Here is a tiny trained network, its code and every weight. The questions are about switching its units off for an input and a target symbol, where a switched-off unit gives its printed mean instead of its output.

import numpy as np


def w(rows, s, z=0):
    codes = np.array(rows[::2]) - 128.0
    scale = np.full(codes.shape[1], s)
    scale[-1] = z or s
    return codes * scale


def f(y):
    return y / 2 * (1 + np.tanh(0.7978845608 * (y + 0.044715 * y**3)))


def softmax(a):
    e = np.exp(a - a.max(-1, keepdims=True))
    return e / e.sum(-1, keepdims=True)


def log_softmax(a):
    a = a - a.max(-1, keepdims=True)
    return a - np.log(np.exp(a).sum(-1, keepdims=True))


def net(x, mask):
    ids = ['ΠΩαβεθσφψ'.index(c) for c in x.split()]
    T = len(ids)
    res = E[ids] + P[:T]
    r = res
    for j in range(3):
        rows = slice(4 * j, 4 * j + 4)
        q, k, v = (r @ M[0][rows].T for M in (Q, K, V))
        z = softmax(np.where(np.tri(T) > 0, q @ k.T / 4**0.5, -1e9)) @ v
        o = O[0][rows]
        res = res + np.where(mask[j], z, o[:, -1]) @ o[:, :-1]
    y = f(res @ A[0][:, :-1].T + A[0][:, -1])
    res = res + np.where(mask[3:7], y, B[0][:, -1]) @ B[0][:, :-1]
    return log_softmax(res[-1] @ U[:, :-1].T + U[:, -1])


Q, K, V, O, A, B = {}, {}, {}, {}, {}, {}
E = w([
[151,238,28,53,156],'Π',
[47,161,74,79,182],'Ω',
[148,30,139,255,199],'α',
[115,113,97,73,47],'β',
[144,125,172,143,83],'ε',
[233,77,101,73,98],'θ',
[38,115,85,39,128],'σ',
[22,85,139,139,123],'φ',
[131,33,82,72,119],'ψ',
],0.02)
P = w([
[136,97,137,2,162],'0',
[130,110,132,39,129],'1',
[123,110,133,61,118],'2',
[128,123,132,79,109],'3',
[130,121,134,87,106],'4',
[136,118,133,90,109],'5',
],0.009)
Q[0] = w([
[209,127,170,91,169],'H1',
[202,16,193,163,98],'H1',
[124,156,79,194,189],'H1',
[85,25,153,92,128],'H1',
[127,115,85,103,120],'H2',
[188,103,9,78,90],'H2',
[88,82,239,138,165],'H2',
[94,141,95,99,196],'H2',
[142,65,82,61,86],'H3',
[77,109,86,106,129],'H3',
[98,97,60,28,50],'H3',
[169,123,112,146,150],'H3',
],0.011)
K[0] = w([
[67,136,151,113,108],'H1',
[159,55,157,196,155],'H1',
[96,96,96,30,158],'H1',
[95,124,177,159,150],'H1',
[156,84,78,126,113],'H2',
[167,170,48,75,104],'H2',
[127,49,164,154,127],'H2',
[67,137,80,142,171],'H2',
[168,98,201,252,164],'H3',
[118,55,115,174,156],'H3',
[66,121,203,227,92],'H3',
[135,121,130,95,124],'H3',
],0.014)
V[0] = w([
[165,157,75,111,63],'H1',
[94,76,55,106,151],'H1',
[101,119,148,236,150],'H1',
[95,127,248,169,119],'H1',
[135,38,143,105,149],'H2',
[118,105,203,200,87],'H2',
[91,55,158,73,93],'H2',
[87,175,26,153,197],'H2',
[37,175,248,55,172],'H3',
[114,202,195,159,137],'H3',
[148,234,96,25,159],'H3',
[254,137,201,72,119],'H3',
],0.0076)
O[0] = w([
[182,78,127,155,111,155],'H1',
[161,147,61,179,228,198],'H1',
[115,183,203,82,125,29],'H1',
[1,139,166,104,66,48],'H1',
[175,159,201,33,105,161],'H2',
[165,134,112,86,160,1],'H2',
[61,113,141,51,100,187],'H2',
[117,196,159,185,128,141],'H2',
[16,52,129,186,133,109],'H3',
[189,50,250,107,73,18],'H3',
[129,205,125,130,66,126],'H3',
[202,175,194,232,70,149],'H3',
],0.0071,0.011)
A[0] = w([
[226,150,136,134,153,62],'N1',
[158,82,116,104,43,113],'N2',
[109,165,152,224,253,253],'N3',
[123,35,137,82,199,105],'N4',
],0.011,0.0036)
B[0] = w([
[61,98,180,148,195,199],'N1',
[158,129,198,67,116,218],'N2',
[105,177,242,145,43,241],'N3',
[107,84,108,255,115,245],'N4',
],0.0079,0.011)
U = w([
[135,135,107,254,27,76],'Π',
[14,198,114,77,146,190],'Ω',
[91,128,174,148,185,168],'α',
[138,177,63,71,66,195],'β',
[73,97,238,141,60,180],'ε',
[145,105,174,112,210,251],'θ',
[32,176,87,65,254,44],'σ',
[39,77,145,155,126,104],'φ',
[151,109,37,172,195,3],'ψ',
],0.0086,0.0023)

Each question gives the input, a string of symbols that net reads in full, and the target symbol t.
The units are the heads (4 rows each of Q, K, V and O) and the neurons (one row each of A and B). Each row of codes is followed by its name. A weight is (code - 128) times the scale printed after its matrix; where a second scale follows, it is the last column's (O, A, B and U).
mask holds one flag per unit, heads first, then neurons. A switched-off unit (its flag False) gives its mean, the last column of its rows in O or B, instead of its output. The means were averaged over made-up inputs and are rounded, as every weight is.
A unit's drop is (log p(t) with every unit on - log p(t) with that unit switched off) / (log p(t) with every unit on - log p(t) with every unit switched off).
The circuit of an input: a set's keep is (log p(t) with only the set's units on - log p(t) with every unit switched off) / (log p(t) with every unit on - log p(t) with every unit switched off). Starting from all 7 units, units are removed one at a time, each time the one whose removal leaves the highest keep (on an exact tie, the one counted first), for as long as the keep stays at least 0.8.
circuit, biggest first: the units of the circuit, biggest drop first
most important unit: the unit with the biggest drop
top k neurons: the k neurons with the biggest drops, biggest first
which heads matter: for each layer, one digit per head in row order, 1 if its drop is at least 0.15 and else 0, layers parted by /
drop when u is switched off: that unit's drop, to one decimal
input ψ Π θ, target Π: circuit, biggest first	H2
input θ ψ ψ σ, target σ: circuit, biggest first	N3; H3
input β ψ ψ ψ α θ, target θ: which heads matter	001
input β ψ Π φ α ε, target Ω: circuit, biggest first	H1; N3
input Π ψ ψ Π Ω ψ, target Π: which heads matter	010
input ψ ψ ψ, target ψ: circuit, biggest first	H1; N3
input ψ ψ σ, target σ: circuit, biggest first	N3; H2; H1
input β φ φ φ σ, target φ: circuit, biggest first	H3; N4
input ψ Π ψ ψ Ω, target Π: circuit, biggest first	N3; H2
input ψ β Π ψ ε ψ, target ε: top 2 neurons	N4; N2
input ψ α φ, target σ: circuit, biggest first	H1; N3; H2
input ψ θ Ω, target Ω: circuit, biggest first	N3; N4; H2; H3
input ψ ψ θ, target θ: top 3 neurons	N1; N2; N4
input ψ β ε α σ Π, target α: most important unit	H2
input β Π Ω σ, target Π: top 2 neurons	N3; N1
input ψ ψ θ Π ψ ψ, target Π: top 2 neurons	N3; N2
input θ ψ ψ, target ψ: top 2 neurons	N3; N4
input Π ε β, target ε: top 2 neurons	N4; N2
input σ σ Π β Π ε, target ε: drop when H2 is switched off	-0.1
input β ψ θ φ ψ β, target φ: most important unit	H3
